Each row was made from one path, in order. Every step used is in the known rows, and no mark comes twice. Write each row's path.
Known rows
v s m h u: 17.7  11.8  1.1  11.6  -1.9  23.9  30.0  -4.2  53.5  -17.3  -56.7  -4.0  -9.1  -9.5  6.1  21.7  0.3  0.4  -2.1  16.0  23.3  -3.3  -16.7
h v: 6.7  13.3  -3.7  -11.1  -7.2  -2.4  -3.1  43.3  23.8  -23.2  -30.8  -28.4  -8.8  -8.5  13.0  5.5  -5.2  -15.6  2.2  5.1  27.5  5.1  -34.8
a v u h s m: -9.5  1.4  8.3  -11.4  -31.9  2.2  -22.5  17.3  -7.0  2.6  -48.8  9.7  -11.8  -13.2  -14.6  -28.3  16.1  -12.1  -2.4  32.8  27.1  -5.0  -30.2
m v s a: -7.1  9.1  -9.3  14.6  -10.6  15.0  24.1  6.3  33.9  -27.0  -40.0  53.6  -15.0  -1.5  6.9  6.9  1.1  -7.4  22.7  -2.6  36.4  1.6  -12.7
a u: -23.1  9.9  5.4  -9.8  -13.9  1.2  -10.5  4.3  4.0  -3.5  -52.6  -7.4  -19.5  37.4  1.4  4.0  7.7  -8.4  38.0  4.0  20.2  -25.4  -16.1
h s a v: 6.9  5.7  2.3  7.2  -22.0  -14.9  -0.9  24.9  18.5  2.7  -48.9  47.7  -25.7  10.9  -14.1  -7.8  -9.6  -7.9  -4.3  0.0  25.9  3.3  -15.0
h s a: 13.8  7.5  4.7  10.7  -14.8  -11.2  7.7  11.7  24.1  1.1  -49.5  44.6  -24.1  19.6  -12.5  5.6  -6.9  -5.4  2.0  0.3  23.9  3.5  -10.4
s m: -2.8  -5.1  9.3  -4.4  -9.4  -12.6  12.1  10.6  34.5  2.0  -59.8  -8.0  -4.8  -7.0  -4.4  -1.5  8.6  -3.5  14.0  25.3  13.0  -2.9  -20.9
m a: -5.1  2.5  6.6  -18.2  -14.4  -22.8  -1.0  13.4  19.5  -12.4  -44.2  22.9  -18.2  7.9  -9.3  37.8  -15.5  0.1  27.6  9.7  27.5  -2.8  -32.8
u h v: 11.2  13.7  4.6  7.3  -24.1  8.3  0.2  27.3  17.3  -12.0  -20.0  -21.1  -7.9  4.3  15.8  6.7  23.4  -5.6  -3.8  7.0  30.1  -14.8  -20.1
a u h s: -4.2  14.1  14.4  -2.4  -29.5  11.2  -7.2  -2.7  -0.2  4.1  -44.7  10.9  -22.3  55.6  3.5  2.2  23.4  -4.9  14.2  1.6  19.4  -36.2  -4.0
a s m: 4.9  -19.4  10.6  -1.2  7.4  -2.6  20.3  15.2  48.9  -9.7  -59.2  4.9  -7.2  -25.0  3.1  -24.8  6.0  -4.0  -2.0  12.1  22.7  -17.2  -31.3
h v s m: 19.1  16.9  -1.0  -7.9  -13.5  10.0  15.3  35.1  40.6  -20.0  -41.9  -19.8  -8.5  -2.7  9.8  20.6  -1.1  -9.9  -20.0  5.0  23.6  7.4  -24.3
u h s: 21.7  10.0  13.5  6.6  -24.7  13.0  6.1  6.8  18.0  -9.7  -36.0  27.0  -17.1  22.1  11.3  4.0  27.0  -3.2  -7.9  1.9  28.4  -19.3  -1.1
u h a: -21.1  10.7  13.1  33.1  -23.8  -1.2  6.4  19.3  7.7  -4.5  -27.7  -16.8  -13.6  -1.8  5.2  13.8  32.4  2.5  2.8  7.7  25.9  -15.2  -8.1
h v u: 1.6  12.8  0.8  -16.7  -8.5  5.7  -18.2  25.0  3.9  -17.2  -36.0  -36.3  -6.1  -11.6  -4.3  1.5  0.0  -18.7  10.5  28.9  27.8  10.2  -46.5
m h s a: 9.7  -0.1  -7.0  30.0  12.3  5.4  11.9  7.6  30.2  -16.8  -34.2  14.9  -7.1  2.0  -9.3  1.0  -24.9  -3.6  8.2  19.3  31.3  -12.3  -22.5
u h: 4.5  8.7  7.8  13.0  -21.1  10.6  3.4  9.2  17.0  -8.3  -31.7  -0.5  -11.3  7.5  12.3  8.8  29.2  -0.8  12.6  7.0  30.1  -20.1  -8.7
m h: -1.0  -1.6  -9.4  19.5  20.0  12.7  8.2  10.2  29.3  -31.8  -33.4  -15.5  -0.4  -14.1  5.2  1.4  -17.7  -5.1  24.1  22.7  34.8  -16.9  -28.4
s a u: -28.6  7.5  -1.0  25.0  -20.0  -19.5  -4.7  7.0  9.5  23.9  -43.7  2.3  -23.5  29.4  -23.7  12.6  -4.3  -1.7  44.1  8.0  20.7  -13.1  -22.4
m a v h: -10.7  -1.4  5.5  -19.3  -21.4  -36.2  -15.2  38.7  6.1  -11.8  -41.3  29.6  -5.6  -6.0  -10.4  19.0  -11.8  1.2  27.5  2.5  32.7  -2.8  -20.2
s a v: -25.5  3.1  -7.6  25.0  -22.9  -27.1  -6.3  33.7  15.3  15.2  -40.3  12.9  -19.7  -11.8  -20.4  -3.5  -10.6  -4.9  24.5  8.7  28.7  2.3  -28.8
s a u h: -24.5  9.6  2.0  33.7  -29.1  -14.5  -3.6  3.5  5.7  29.3  -35.8  0.4  -22.5  35.2  -22.2  13.2  8.2  1.9  37.8  8.5  20.6  -21.7  -17.3
a v: -17.3  2.9  -4.6  -10.4  -18.3  -8.5  -13.9  42.5  12.1  -16.5  -46.7  8.3  -15.6  -22.2  5.8  -20.0  -1.6  -12.8  10.8  4.3  31.7  -3.3  -26.7
u h v s m a: 20.2  16.2  8.5  4.2  -32.1  8.9  13.2  20.2  28.1  -6.6  -25.3  -8.4  -10.3  12.6  7.3  28.0  18.3  -0.2  -17.9  8.1  26.6  -13.0  -17.8

Write each row's path
-3.4  -6.7  12.4  -15.0  -16.8  -28.5  10.2  7.7  31.5  7.6  -57.0  6.6  -7.2  2.0  -16.9  19.7  -5.2  2.3  15.9  29.2  12.4  -2.6  -30.7 : s m a
-5.3  10.7  -5.6  -7.3  -22.2  10.3  0.3  38.6  23.9  -23.8  -50.7  21.2  -21.0  -14.5  8.4  -1.2  -0.6  -10.0  -4.8  -5.9  35.1  -1.0  -15.4 : a v s
-6.0  20.5  6.9  -0.4  -30.3  17.3  -4.3  9.9  5.1  -0.2  -35.7  -16.5  -18.6  47.4  8.3  13.2  22.4  -5.6  9.4  0.0  22.6  -32.4  -12.2 : a u h v s
0.5  -5.1  0.9  5.4  4.9  -0.7  6.9  9.4  29.1  -4.6  -42.5  -38.8  8.5  -17.3  -12.9  -8.8  -9.3  -7.1  5.3  49.4  16.6  -5.4  -41.4 : s m h v u
-22.6  -6.1  12.1  5.4  -16.2  -4.3  9.4  -3.7  13.8  2.3  -48.0  3.0  -0.1  -13.6  -12.9  -16.6  22.4  -5.9  15.7  43.1  15.5  -2.2  -28.0 : s m v u h a
-5.0  7.1  12.9  0.1  -16.8  19.0  -17.7  -14.1  -9.6  -3.2  -43.2  -10.8  -7.4  -0.3  -13.4  3.3  28.9  -7.8  27.3  38.4  29.7  -7.9  -29.0 : v u h
-3.8  14.3  10.1  -16.0  -33.7  -8.8  -3.3  7.8  8.7  0.8  -36.1  11.9  -21.9  45.5  -9.1  43.8  -3.7  2.7  14.7  4.8  23.8  -22.5  -26.0 : m a u h v s
-2.1  -21.6  8.9  -5.0  8.4  5.4  17.8  3.2  39.4  -14.1  -57.0  19.2  -3.0  -28.2  -1.0  -37.5  8.1  -8.7  5.9  24.6  25.3  -14.8  -37.8 : a s m v u
-24.7  -3.3  6.0  7.4  -7.7  16.6  0.9  -4.7  1.8  -22.3  -34.2  24.6  -5.7  -18.8  -0.2  -24.5  23.4  -11.3  23.2  28.1  35.0  -8.6  -32.0 : m v u h a s
6.4  23.6  -5.5  6.0  -19.3  6.0  7.3  33.9  29.3  -9.1  -34.9  -15.6  -18.4  14.4  0.0  27.2  -7.3  -9.2  -4.4  -3.7  26.7  2.5  -25.5 : h v s a u
-21.5  0.4  -2.7  29.3  -19.6  -33.6  -10.4  42.2  10.6  11.7  -38.8  14.9  -6.2  -14.3  -20.4  -3.2  -2.5  -1.0  35.3  1.1  32.3  2.6  -10.0 : s a v h
-24.9  -7.9  11.8  5.7  -9.2  -19.0  10.0  15.4  18.5  -2.1  -50.4  8.0  8.5  -4.2  -4.2  -15.3  19.4  -1.0  29.2  19.0  14.6  -7.7  -3.4 : s m v h a u
-39.2  -10.2  15.6  23.8  1.2  -12.2  14.4  19.2  18.9  -8.7  -49.2  -10.6  -9.2  -35.0  -11.0  -17.8  12.1  -3.4  -2.7  22.7  19.6  -2.9  -33.0 : h a s m v u
-17.3  12.4  10.2  2.0  -26.1  9.3  -9.0  -0.7  -0.5  5.2  -40.2  -8.1  -18.6  45.9  3.7  5.2  25.4  -2.7  29.1  5.3  21.3  -36.8  -9.3 : a u h
-22.9  8.5  16.4  14.5  -18.8  10.9  -16.1  -7.7  -15.1  -0.5  -41.1  -21.9  -9.5  -7.2  -18.3  6.5  30.9  -6.0  20.4  39.9  26.1  -4.2  -28.5 : v u h a
0.0  -2.7  7.1  -9.3  -17.7  -20.0  -14.7  50.0  9.3  -12.8  -51.4  26.4  2.6  -15.8  1.5  -25.9  8.5  -6.5  6.7  -2.3  29.7  -1.2  4.5 : a v h s m
-9.0  -7.5  3.6  -5.6  -9.1  -8.4  17.8  5.7  33.6  -7.4  -52.7  16.6  -1.0  -11.6  1.9  -17.4  8.9  -7.3  19.0  26.3  16.8  -2.9  -22.6 : s m v
-18.7  -8.5  4.5  26.2  5.5  -11.5  18.8  13.3  32.5  -3.1  -45.9  -30.8  2.7  -20.6  -11.5  -1.5  -4.5  1.0  6.0  38.6  14.2  -8.9  -27.2 : s m h a
11.8  9.1  8.5  20.0  -34.2  0.3  2.5  14.9  13.7  7.1  -31.8  32.7  -20.4  18.2  -3.2  -1.2  18.9  -1.2  -9.1  3.2  28.2  -16.6  -6.0 : u h s a v
-2.1  20.3  0.9  27.3  -26.6  16.9  17.8  1.4  28.4  3.2  -46.5  19.4  -25.8  32.9  -8.7  38.2  9.3  3.1  12.4  -7.7  27.4  -13.3  -2.0 : v s a u h
14.4  10.7  5.5  0.4  -13.0  17.8  29.0  5.8  46.8  -14.9  -62.7  13.0  -13.7  3.4  3.8  28.1  9.8  -0.6  -4.9  4.3  21.6  -0.5  -4.1 : v s m
-20.9  12.2  1.2  31.1  -30.8  -15.3  -5.4  13.0  6.5  28.3  -30.2  -8.9  -20.6  33.2  -21.0  12.5  5.3  -0.3  29.6  8.8  20.5  -18.5  -22.1 : s a u h v
5.1  16.3  -3.1  25.1  -15.1  11.6  22.4  9.8  39.5  -8.8  -49.9  24.7  -23.9  8.5  -6.8  40.4  -1.2  1.3  9.7  -7.5  31.0  3.5  -6.2 : v s a
-24.0  -8.7  2.5  23.6  0.3  -14.3  12.6  21.9  28.4  -2.3  -45.6  -29.1  1.4  -26.0  -12.4  -11.3  -6.6  -1.3  0.5  38.7  16.0  -9.1  -30.2 : s m h a v
-40.8  8.7  6.7  23.1  -21.9  -13.8  8.1  43.1  14.9  -8.7  -48.1  -11.4  -19.0  -25.8  -6.0  4.6  6.6  -2.1  -14.8  5.1  20.2  6.3  -15.9 : h a v s m
-17.6  3.4  15.2  35.1  -16.3  2.3  12.0  20.6  17.6  -7.2  -29.3  -11.4  -13.5  -10.4  7.1  0.5  32.1  2.6  -6.5  3.9  27.9  -22.2  -13.9 : u h a s
-19.6  -2.5  15.3  33.2  -18.3  0.6  18.5  16.2  21.2  -4.5  -29.7  -2.6  -9.6  -13.7  5.0  -9.6  33.0  2.4  -8.2  11.7  24.4  -22.4  -16.1 : u h a s m v
-33.6  -1.4  -7.7  37.4  10.9  -3.1  2.8  33.5  15.5  -25.6  -28.5  -27.5  -2.6  -32.6  -2.4  -7.0  -18.0  -4.3  7.1  24.2  31.6  -11.6  -31.6 : m h a v
-9.2  -8.2  9.5  -18.6  -23.9  -32.9  2.6  20.3  25.9  9.1  -56.2  9.5  -8.7  -6.7  -18.6  5.7  -7.6  0.0  8.9  28.0  13.9  -2.4  -34.5 : s m a v
6.4  8.2  16.3  -5.1  -19.2  21.1  -16.3  -15.8  -9.6  -4.6  -45.7  8.0  -10.9  9.6  -13.9  -0.5  26.7  -9.6  12.9  35.3  28.2  -6.2  -23.4 : v u h s
-7.6  2.9  8.3  -19.5  -21.0  -36.0  -17.0  32.1  9.4  -8.5  -43.2  20.2  -7.9  -14.6  -6.9  14.6  -11.4  0.2  30.9  5.6  31.0  0.5  -27.2 : m a v h u
-3.3  -5.7  9.9  -2.5  -5.4  -14.3  11.6  7.0  32.2  -6.8  -51.5  9.1  10.2  -22.0  6.4  -20.2  18.4  -3.1  33.0  22.4  19.0  1.3  -12.3 : s m v h u
20.0  2.5  15.2  -1.1  0.9  -11.0  -4.2  31.2  13.6  -25.6  -49.6  32.2  9.7  5.9  9.2  3.2  16.7  -1.0  26.3  -14.2  32.5  -2.3  27.3 : v h s
1.1  -10.0  9.9  -16.1  -3.9  -19.4  8.6  14.9  32.1  -15.3  -47.5  30.0  -17.2  -5.4  -6.8  19.3  -16.6  0.9  14.4  5.1  30.4  -13.1  -40.0 : m a s
5.3  4.3  -13.6  14.4  17.5  11.5  5.0  28.8  29.5  -34.2  -21.7  -36.5  3.4  -17.8  9.0  0.3  -24.3  -10.9  7.6  22.8  35.1  -11.1  -39.5 : m h v
